-1.04  -0.49  -0.60  -0.86  -0.21  -1.32   0.90  -0.34   0.13
-0.63  -1.24   1.14  -0.42  -1.27  -0.76  -0.98   0.96  -0.34
 1.67   1.32   0.67   1.34   0.20   2.04   0.77   0.53   1.29
-1.75  -1.55   1.06  -1.79  -1.00  -2.29  -1.61   0.79  -0.32
 1.51   1.30   0.53   1.44   1.50   1.85  -0.39   1.15  -0.17
 0.66   0.35   0.99   0.99   0.43   0.62  -0.76   0.99   0.25
 0.52   0.14  -0.45   0.60   0.46   0.75   0.73  -0.06   0.14
The last entry of the largest entry's row? 1.29
The 3rd entry on the main diagonal -> 0.67
The 3rd-last entry, reading row by row -> 0.73
The entry directly below 0.90? -0.98
The entry just right of 0.62 -> -0.76
The smallest entry in the first row? -1.32
The last entry, reading row by row? 0.14
The entry directly above 0.96? -0.34
The largest entry in the last row? 0.75
The entry just left of the smallest entry -> -1.00
The fifth entry, reading row by row? -0.21
The top-left entry: -1.04
The third entry on the diagonal from the top-right corner: 0.77
The largest entry in the first row: 0.90
The last entry in the row that holds the smallest entry? -0.32
The top-right entry? 0.13
The entry directly above 0.25 is -0.17
The smallest entry -> -2.29
The second smallest entry? -1.79
The entry directly above the largest entry? -0.76
The smallest entry in the last row? -0.45
The third entry in reading order? -0.60
The entry just left of -1.24 -> -0.63
The first entry in the row that holds the largest entry? 1.67
The bottom-left entry? 0.52
The entry just right of 1.34 is 0.20
The entry directly above 1.15 -> 0.79
The 5th entry from the end, reading row by row? 0.46
The entry directly below -0.17? 0.25
The 4th entry in reading order -> -0.86

[[  90.32  134.11  -35.35 -165.28  -42.57   15.39  101.52 -101.29 -124.29
    34.17  158.50]
 [  90.32  134.11   62.24  -12.48 -107.15 -145.90 -158.01  -96.93   -3.27
    92.67  153.46]
 [   4.83 -132.49  -64.62  102.67  108.25  -57.88 -138.15   -4.44  131.08
    55.67  -89.47]
 [-100.35 -116.20 -112.49  -89.17  -53.76  -14.82   33.50   75.35   98.68
   110.87  107.69]
 [-192.17 -265.68 -222.83 -204.31 -114.33   15.39  101.52  113.80  131.08
   242.40  154.79]
 [-175.41 -267.47  -61.76  182.72  152.30   -2.31 -219.10 -210.00   53.71
   242.40  172.65]
 [-196.12 -109.30   62.24  182.72  152.30   -0.10 -157.25 -193.78  -76.48
    97.14  172.65]
 [  39.73 -120.55  -44.10  118.41   44.01 -117.48  -50.89  113.80   48.01
   -65.53  -51.98]]
The entry just right of 44.01: -117.48
The entry just right of -267.47 is -61.76
The entry just right of -158.01: -96.93
Give the entry just left of -89.17.
Answer: -112.49
Give the entry just right of -42.57.
Answer: 15.39
The entry just left of 97.14 -> -76.48
The minimum is -267.47
The entry just left of -12.48 is 62.24
Give the entry just left of 53.71.
Answer: -210.00
The entry just right of -4.44: 131.08
Give the entry just right of 92.67.
Answer: 153.46

((305, 476, 461, 445, 381, 495, 253, 150, 545, 504, 604, 443), (630, 754, 585, 432, 590, 770, 226, 224, 731, 804, 446, 518))
Find the 3rd largest entry.
A: 754
The entry just left of 518: 446
Find the entry just right of 476.
A: 461
The 2nd entry in reading order is 476
The entry just right of 545: 504
The third smallest entry -> 226
The fifth entry in reading order: 381

Read these off the matrix that follows.
1) The 2nd entry from the end, reading row by row?
2) The last entry in the row that holds the smallest entry?
3) The last entry, reading row by row?
4) The bottom-left entry?
5) The top-left entry?
6) The entry directly below the smallest entry?
7) The second entry on the diagonal from the top-right corner?
8) The top entry of the column that holds the largest entry?
[[ -7  -5  -6   8 -11 -17  11 -11  23]
 [ 14 -13   6   5 -10  -7   8  17  17]
 [ 13  28 -19 -11  -7  -3  -4   0 -25]
 [ -6 -14  11   4  37   9   8  43 -18]
 [  2 -13  23  -4   8   6  16  27  -9]
 [-14  -5 -20  -2   3   1  -8   5  -1]
 [  7  22 -10 -11   0  16 -22 -22  15]
 [ 11  -4  43  28   1  11  12  -7  19]
 [ -8  -9   1  16 -34 -12  -1  -4   7]
 [ 30   7 -13 -10 -19   9 -15 -16  15]
 [  3 -15  14   0  30   8   7  45   2]
 [ 12  16   0  13  11  -1   5   0 -18]]
1) 0
2) 7
3) -18
4) 12
5) -7
6) -19
7) 17
8) -11

A =
[[-12  -7  45  46  21]
 [ -7  -1  -1  27  12]
 [ 18  25  11  11   2]
 [ -6  14  -5 -21 -34]
 [-25  22  10  -7  14]
 [-24  -4  25   0 -17]
 [  3  -9 -43   6   4]
 [  4  28  18 -40  -2]
 [ -7 -34  13 -19  -8]
 [ 18 -11 -34   0  -1]]
Rows and columns are numbered from 0.
The entry in the top-right corner: 21
Report the entry in row 1 and column 0.
-7
The top-left entry: -12
Report the bottom-right entry.
-1
The entry directly below 12 is 2
Report the entry just left of the smallest entry.
-9
The top entry of the column that holds the largest entry -> 46
Report the top entry of the column that holds the smallest entry.
45
The bottom entry of the column that holds the largest entry: 0
The minimum: -43
Report the entry in row 0 and column 1.
-7
Report the entry directly below 28.
-34
The entry directly below the largest entry: 27
The entry in row 1 and column 1 is -1
The entry just left of 22 is -25
Report the entry just right of the smallest entry.
6
The entry just left of -9 is 3
The bottom-left entry: 18
The entry directly above the smallest entry is 25
Report the entry directly above 10.
-5

[[ 17  -1 -31  16 -10   3  15 -15  -7 -19  29 -13   0 -36  -1 -10]
 [-13 -36   8   4  11  33   3 -11 -22 -19 -19   8  13   3  -3  25]
 [ 10 -25  -6 -15   4  23   5 -17  -4 -14  25 -29   6 -16  25 -23]
 [ 28   5  -5  -5 -14  32  33  -5 -12   0  36  -6  -1   0  14  -6]]
Indices start at 0.
Report the entry in row 2 and column 0.
A: 10
The bottom-left entry: 28
Report the entry at row 0, column 1.
A: -1
Report the entry at row 2, column 2.
A: -6
The entry directly above -22: -7
The entry at row 0, column 0 -> 17
Report the top-right entry.
A: -10
The entry just left of the largest entry -> 0
The top entry of the column that holds the largest entry -> 29
Report the entry just left of -7.
A: -15
The largest entry: 36
Report the entry at row 0, column 2.
A: -31
The entry in row 1 and column 2: 8
The entry directly below -25 -> 5
Report the bottom-right entry.
A: -6
The entry in row 1 and column 0: -13
The entry directly below -17 -> -5
The entry directly above the largest entry -> 25
The entry in row 2 and column 1 -> -25

Read these off the grid that follows. Counting starts at 0.
1) Give the top-right entry.
2) Give the bottom-left entry.
3) Give the entry just left of the largest entry.
4) Give the entry just left of 5904.
5) Give the entry directly above 6907.
6) Give the entry in row 2 and column 2.
7) Give the entry in row 1 and column 1.
8) Give the entry directly above 7005.
[[9473 6369 5492 4971 1156 5951 3998 3958 6064 6934 2570 3174]
 [7979 5997 7080 5075 1182 4982 2860 4714 7088 8088 3279 3201]
 [3597 5687 7854 6324 7440 5249 6010 7445 7067 7112 7868 7062]
 [5380 5583 6296 6361 5878 5576 3791 6324 6711 6035 5544 5363]
 [7397 6530 4674 5904 6269 6974 7997 5301 4892 5132 5822 6312]
 [3948 5485 6592 6760 8125 5685 5175 7311 6618 5603 7177 6809]
 [6911 6435 7046 5257 3909 5614 6527 5552 6363 7750 5724 5500]
 [5491 6224 7590 5618 5366 5470 6857 6337 6617 7719 6907 6381]
 [6137 6145 7816 5335 3705 5124 5493 5902 6937 8336 5802 5276]
 [8769 6092 4744 5613 2976 6273 3912 4326 5741 5640 3043 3778]
 [5553 5582 7110 6007 4723 5145 3419 6204 7126 6901 5234 4977]
 [4527 6275 6310 6338 8782 6373 9155 7040 5577 5810 8542 8234]
 [6084 6464 6045 5856 6653 6375 8504 6117 5585 6272 7110 7046]
 [7098 5793 4932 6140 5175 6288 4147 5359 5879 5061 4301 4878]
 [8127 6196 7194 4904 1152 5067 3700 4660 7005 8350 3558 3481]
 [2999 5885 7230 6714 9681 5848 8231 7894 6246 6123 9268 8571]]
1) 3174
2) 2999
3) 6714
4) 4674
5) 5724
6) 7854
7) 5997
8) 5879
